Moves between items:
fol: χ>liv, κ>det, η>leg, τ>rez, ζ>let, σ>pid
vut: χ>sof, κ>fur, η>fon, τ>liv, ζ>dos, σ>dek
seg: χ>kig, κ>rez, η>peg, τ>tav, ζ>leg, σ>mif
bim: χ>peg, κ>kis, η>lom, τ>fuz, ζ>ses, σ>ref
fur: χ>pif, κ>mag, η>vut, τ>suz, ζ>ler, σ>zit
nis: χ>gaz, κ>nin, η>kes, τ>gep, ζ>mis, σ>fel
dil: χ>det, κ>zug, η>gal, τ>gis, ζ>rud, σ>liv
lom: χ>teb, κ>bim, η>gep, τ>mis, ζ>nin, σ>dab
pif: χ>fad, κ>nul, η>sof, τ>tul, ζ>dez, σ>ler
mut: χ>mag, κ>vam, η>gon, τ>vuz, ζ>fad, σ>pif
fon: χ>gis, κ>vut, η>dus, τ>soz, ζ>rek, σ>rez
mis: χ>par, κ>fuz, η>nul, τ>nis, ζ>lom, σ>beb
nin: χ>vir, κ>ses, η>nis, τ>lom, ζ>fuz, σ>voz
rek: χ>dil, κ>dos, η>kig, τ>fon, ζ>liv, σ>fol
mog: χ>gep, κ>beb, η>ler, τ>mag, ζ>tir, σ>dak
beb: χ>lom, κ>fop, η>mog, τ>fel, ζ>dab, σ>tur
lef: χ>kes, κ>tir, η>suz, τ>ler, ζ>mag, σ>mut
gon: χ>fur, κ>mut, η>let, τ>det, ζ>zit, σ>sof
soz: χ>pid, κ>liv, η>geg, τ>kig, ζ>fon, σ>zan
rud: χ>gon, κ>tul, η>pid, τ>dil, ζ>sof, σ>vut
let: χ>vut, κ>gon, η>zan, τ>fol, ζ>dek, σ>gis
zum: χ>geg, κ>leg, η>vir, τ>peg, ζ>tav, σ>kon
vir: χ>giv, κ>zum, η>gaz, τ>teb, ζ>gen, σ>fuz
fad: χ>mog, κ>von, η>zit, τ>mut, ζ>dak, σ>dez
fop: χ>bim, κ>rab, η>beb, τ>voz, ζ>ref, σ>teb
pid: χ>let, κ>rud, η>gub, τ>gal, ζ>gis, σ>fon
ref: χ>ses, κ>ves, η>dab, τ>fop, ζ>giv, σ>vir
zit: χ>ler, κ>fad, η>dek, τ>gon, ζ>vuz, σ>zug
tur: χ>dab, κ>teb, η>dak, τ>von, ζ>gaz, σ>nis
dak: χ>tir, κ>tur, η>vuz, τ>fad, ζ>vam, σ>kes
gen: χ>rab, κ>tav, η>par, τ>vir, ζ>peg, σ>bim
kes: χ>vam, κ>nis, η>tul, τ>dez, ζ>nul, σ>mag
tir: χ>nis, κ>dab, η>lef, τ>mog, ζ>fel, σ>vam
suz: χ>tul, κ>lef, η>liv, τ>dos, ζ>fur, σ>gon
ses: χ>zum, κ>mif, η>nin, τ>bim, ζ>kon, σ>giv
zug: χ>vuz, κ>dez, η>dil, τ>sof, ζ>tul, σ>suz
ves: χ>mif, κ>kig, η>ref, τ>rab, ζ>geg, σ>zum
vam: χ>fel, κ>gaz, η>mut, τ>dak, ζ>von, σ>nul
giv: χ>kon, κ>geg, η>voz, τ>ref, ζ>rab, σ>gen
gub: χ>zan, κ>pid, η>kon, τ>mif, ζ>muz, σ>dus
voz: χ>fuz, κ>giv, η>fel, τ>dab, ζ>fop, σ>par
zan: χ>fon, κ>let, η>tav, τ>leg, ζ>rez, σ>muz
gaz: χ>voz, κ>vir, η>vam, τ>tur, ζ>par, σ>mis
leg: χ>soz, κ>fol, η>zum, τ>seg, ζ>zan, σ>gub
sof: χ>zit, κ>pif, η>gis, τ>rud, ζ>zug, σ>dos
fel: χ>mis, κ>voz, η>mag, τ>tir, ζ>beb, σ>von
nul: χ>von, κ>mis, η>pif, τ>kes, ζ>gep, σ>mog
dez: χ>dak, κ>gep, η>zug, τ>pif, ζ>kes, σ>lef
teb: χ>ref, κ>peg, η>tur, τ>par, ζ>vir, σ>nin
dos: χ>zug, κ>ler, η>rek, τ>vut, ζ>suz, σ>det
peg: χ>ves, κ>seg, η>teb, τ>gen, ζ>zum, σ>ses
tul: χ>mut, κ>kes, η>rud, τ>zug, ζ>pif, σ>fur
dek: χ>dos, κ>zit, η>rez, τ>let, ζ>det, σ>dil
muz: χ>rez, κ>gis, η>kis, τ>gub, ζ>gal, σ>kig
kon: χ>tav, κ>gub, η>fuz, τ>ses, ζ>kis, σ>rab
kis: χ>seg, κ>muz, η>bim, τ>kon, ζ>mif, σ>ves
gep: χ>tur, κ>lom, η>dez, τ>nul, ζ>nis, σ>tir
gal: χ>fol, κ>dil, η>mif, τ>muz, ζ>pid, σ>soz
ler: χ>dez, κ>mog, η>dos, τ>fur, ζ>lef, σ>vuz
fuz: χ>gen, κ>kon, η>mis, τ>nin, ζ>bim, σ>fop
rez: χ>rek, κ>dek, η>seg, τ>zan, ζ>fol, σ>gal
liv: χ>rud, κ>suz, η>soz, τ>rek, ζ>vut, σ>let
dab: χ>nin, κ>ref, η>tir, τ>beb, ζ>voz, σ>gaz
mag: χ>nul, κ>fel, η>fur, τ>lef, ζ>mog, σ>fad
kig: χ>gal, κ>rek, η>ves, τ>dus, ζ>soz, σ>leg
rab: χ>kis, κ>dus, η>fop, τ>giv, ζ>ves, σ>peg
geg: χ>gub, κ>soz, η>giv, τ>ves, ζ>dus, σ>tav
tav: χ>dus, κ>zan, η>gen, τ>zum, ζ>seg, σ>kis
mif: χ>leg, κ>gal, η>ses, τ>kis, ζ>gub, σ>geg
gis: χ>dek, κ>sof, η>muz, τ>pid, ζ>dil, σ>rek
det: χ>suz, κ>vuz, η>fol, τ>dek, ζ>gon, σ>rud
par: χ>fop, κ>gen, η>von, τ>gaz, ζ>teb, σ>lom
vuz: χ>lef, κ>dak, η>det, τ>zit, ζ>mut, σ>tul
von: χ>beb, κ>par, η>fad, τ>vam, ζ>tur, σ>gep
dus: χ>muz, κ>fon, η>rab, τ>geg, ζ>kig, σ>seg

In the rows, zero is written as 77.

The rows follow the links: the fewer symbols apart two items are, the more alike their rows tend to be.

Each row is also shifted at random along 5 hidden directions that mean nothing.

Known rows, each with its item:
95 70 80 66 75 77 88 64 82 85 80 84 79 78 80 74 90 69 76 66 85 73 84 82 62 81 75 75 65 74 77 81 73 76 69 61 65 75 89; item gal
107 76 77 69 73 79 79 67 84 79 86 88 74 82 79 73 87 65 78 65 80 78 82 88 71 79 82 83 70 80 80 82 77 77 79 70 67 70 89; item leg
61 78 79 75 83 89 79 66 86 69 83 93 68 90 77 83 82 72 76 80 90 87 77 88 74 74 83 85 65 92 86 67 90 77 73 83 77 69 86; item ves
95 81 79 85 80 87 76 82 64 72 71 68 76 72 62 84 73 82 65 72 63 67 79 68 90 80 93 85 86 69 70 93 76 61 84 88 84 80 64; item tir
93 80 75 70 75 78 80 79 77 66 83 90 74 83 69 64 79 71 96 74 69 68 77 89 87 86 85 83 81 88 85 86 83 68 97 91 83 66 86; item peg
81 80 73 68 65 64 66 78 87 81 89 86 78 78 88 59 84 64 92 62 69 76 81 90 78 85 73 82 81 81 83 80 68 88 89 71 68 69 91; item muz
79 76 76 84 83 85 58 87 78 66 77 70 73 78 76 80 73 85 73 82 74 78 74 69 83 81 68 79 84 89 85 68 74 84 79 93 94 72 68; item gaz
55 88 78 101 82 80 72 74 73 75 73 70 71 83 73 96 77 88 62 94 83 104 79 64 93 76 88 91 70 74 71 58 79 91 44 84 82 95 66; item dak
64 76 78 83 77 74 76 89 67 65 73 71 83 75 66 74 79 87 88 80 69 69 81 68 89 95 77 85 82 83 81 75 69 76 78 94 95 78 72; item beb
116 66 82 78 87 86 83 77 80 66 73 80 79 82 78 88 81 87 78 91 98 83 76 72 66 78 63 76 63 95 89 53 82 82 61 86 90 75 79; item fuz
79 89 75 97 77 73 62 80 81 85 76 67 73 77 87 90 66 83 62 89 79 101 72 69 87 64 80 79 83 69 70 64 80 93 62 76 74 92 65; item mut
87 73 75 69 70 72 72 75 90 78 84 88 80 78 92 72 84 67 83 65 83 79 80 87 65 76 69 82 73 87 87 70 73 86 81 72 68 68 92; item gub
62 79 81 86 77 78 93 79 63 78 67 71 85 71 68 90 74 85 69 81 77 75 79 67 81 72 92 82 77 62 67 85 80 61 70 78 75 90 69; item dez
41 83 76 85 73 66 80 84 74 86 72 70 84 71 83 78 68 82 78 85 76 83 74 72 82 69 79 73 84 65 69 78 78 79 75 73 72 90 72; item tul
78 75 78 79 82 79 76 86 72 63 76 75 79 79 68 74 79 85 88 84 74 71 78 73 85 91 73 80 79 89 85 72 75 78 79 94 95 72 74; item par
80 75 76 68 78 80 67 70 88 92 84 77 70 76 88 74 78 68 65 65 77 76 76 84 64 69 68 67 79 72 74 86 74 82 83 59 65 71 79; item fol
103 83 77 91 72 63 89 82 71 84 69 69 90 72 80 84 74 87 79 90 82 91 79 66 82 76 81 79 75 64 68 66 74 86 54 72 73 99 74; item pif
72 70 80 68 73 74 88 68 83 81 80 86 82 79 83 75 91 71 82 68 88 76 84 83 62 82 73 79 63 80 81 73 73 80 66 64 66 75 92; item zan
84 78 76 81 89 92 58 78 85 67 82 79 62 87 77 81 73 80 71 87 81 86 71 79 83 75 70 77 79 95 87 64 85 86 81 93 92 68 70; item fop
64 93 74 77 77 73 75 69 74 93 85 75 63 84 68 63 76 71 77 81 61 84 78 84 95 83 92 71 82 60 61 98 81 82 77 64 70 86 72; item rud
50 89 70 73 65 57 62 77 85 90 91 78 72 81 85 51 81 67 94 72 61 85 80 87 88 90 74 74 84 73 74 82 66 102 81 65 70 78 85; item rek
87 74 79 69 69 67 94 74 82 71 81 92 88 81 80 71 91 73 99 75 89 79 85 85 72 89 77 88 63 88 87 65 74 82 66 76 73 75 98; item mif
78 73 79 77 88 91 77 77 75 64 77 80 70 84 66 81 79 83 77 86 81 75 76 76 80 82 77 78 73 91 84 72 84 73 77 92 93 70 73; item teb
87 84 73 75 80 79 59 67 87 96 86 74 62 81 85 71 75 68 63 73 70 85 75 84 76 69 74 65 83 68 68 87 78 89 80 59 67 78 72; item liv

From each start, follow one symbol. Which item do you reach?
Answer with the item's name.
---
75 69 81 83 80 84 77 88 69 69 68 67 86 67 74 91 74 87 68 75 77 66 77 63 73 76 74 81 81 77 79 75 71 67 78 88 87 78 69
χ
beb
---
115 72 79 68 77 73 86 67 80 93 79 76 79 74 82 74 84 73 72 71 82 75 82 79 62 77 71 66 69 66 70 83 72 80 69 54 65 81 81
κ
sof
---
86 67 80 75 85 86 76 86 75 64 72 75 80 75 74 80 76 85 79 81 81 66 74 72 71 80 66 75 79 91 88 71 77 72 85 91 93 69 74
χ
fuz
---
115 77 78 79 84 89 71 82 68 67 76 73 72 78 62 75 77 82 75 77 66 65 77 73 88 88 83 80 83 81 78 88 76 69 88 92 93 71 67
ζ
voz
---
111 69 79 71 77 82 85 73 86 71 79 90 80 80 84 81 83 73 81 73 93 77 78 85 63 73 72 82 67 90 88 68 82 74 77 78 73 70 91
σ
ves
---
55 74 79 80 79 82 79 87 65 65 71 70 82 73 63 79 78 86 80 76 67 63 79 68 86 90 82 83 83 79 79 84 72 65 85 94 92 75 70
η
dak
---
71 73 80 69 79 79 85 61 82 87 82 83 73 82 79 77 88 70 71 71 86 80 83 82 66 80 77 74 63 73 74 78 76 82 63 58 66 79 85
τ
soz
---
67 85 75 82 79 74 76 73 78 93 77 71 71 78 79 78 70 77 68 85 75 88 74 76 81 68 81 67 80 63 65 83 82 83 71 64 70 89 70
η
let
---
55 86 76 84 78 73 82 74 74 90 75 72 75 79 76 79 71 79 71 87 76 87 75 76 84 71 85 71 79 62 64 83 83 80 69 68 72 91 70
η
dil
---
80 65 80 79 80 78 80 91 71 65 68 69 90 69 76 82 78 89 82 80 81 65 78 64 72 85 63 78 78 87 85 67 69 74 77 90 92 75 74
τ
nis
---
89 76 78 77 92 99 68 72 80 66 81 82 61 89 69 84 75 77 68 84 82 78 72 82 80 73 78 77 76 92 84 75 91 71 85 91 90 66 71
κ
zum
---
89 78 75 67 73 73 69 71 85 91 86 79 72 77 84 65 81 66 77 64 70 73 80 87 71 79 74 71 80 71 74 90 71 83 85 61 65 73 82
κ
rud
---
62 72 81 80 78 70 101 77 70 88 65 72 91 69 80 88 74 86 75 88 90 80 77 67 66 69 75 68 70 63 68 73 79 73 59 64 70 94 76
ζ
vuz
---
80 85 74 91 73 73 61 89 76 81 73 65 80 69 85 84 64 81 66 77 68 82 72 70 86 65 80 80 93 69 72 79 74 79 84 82 75 84 65
ζ
dak
---
87 70 79 78 81 78 76 88 72 64 74 73 83 74 73 78 78 87 86 83 78 70 77 69 78 88 66 78 78 89 86 68 72 79 78 92 94 73 75
τ
mis
---
64 81 72 75 77 79 54 87 90 66 86 84 70 83 86 67 70 72 89 78 72 79 70 89 84 74 68 78 89 98 93 70 83 87 102 94 86 61 81
τ
ref
---
83 88 74 81 71 63 83 78 70 90 78 72 78 76 73 67 73 78 85 84 66 82 78 77 91 80 87 71 83 58 63 90 77 80 76 67 71 91 74
κ
lef
---
92 81 75 78 87 91 53 60 94 97 87 74 53 86 89 85 73 68 44 76 82 96 73 82 69 58 71 64 76 72 70 76 82 95 69 57 65 77 68
σ
gis
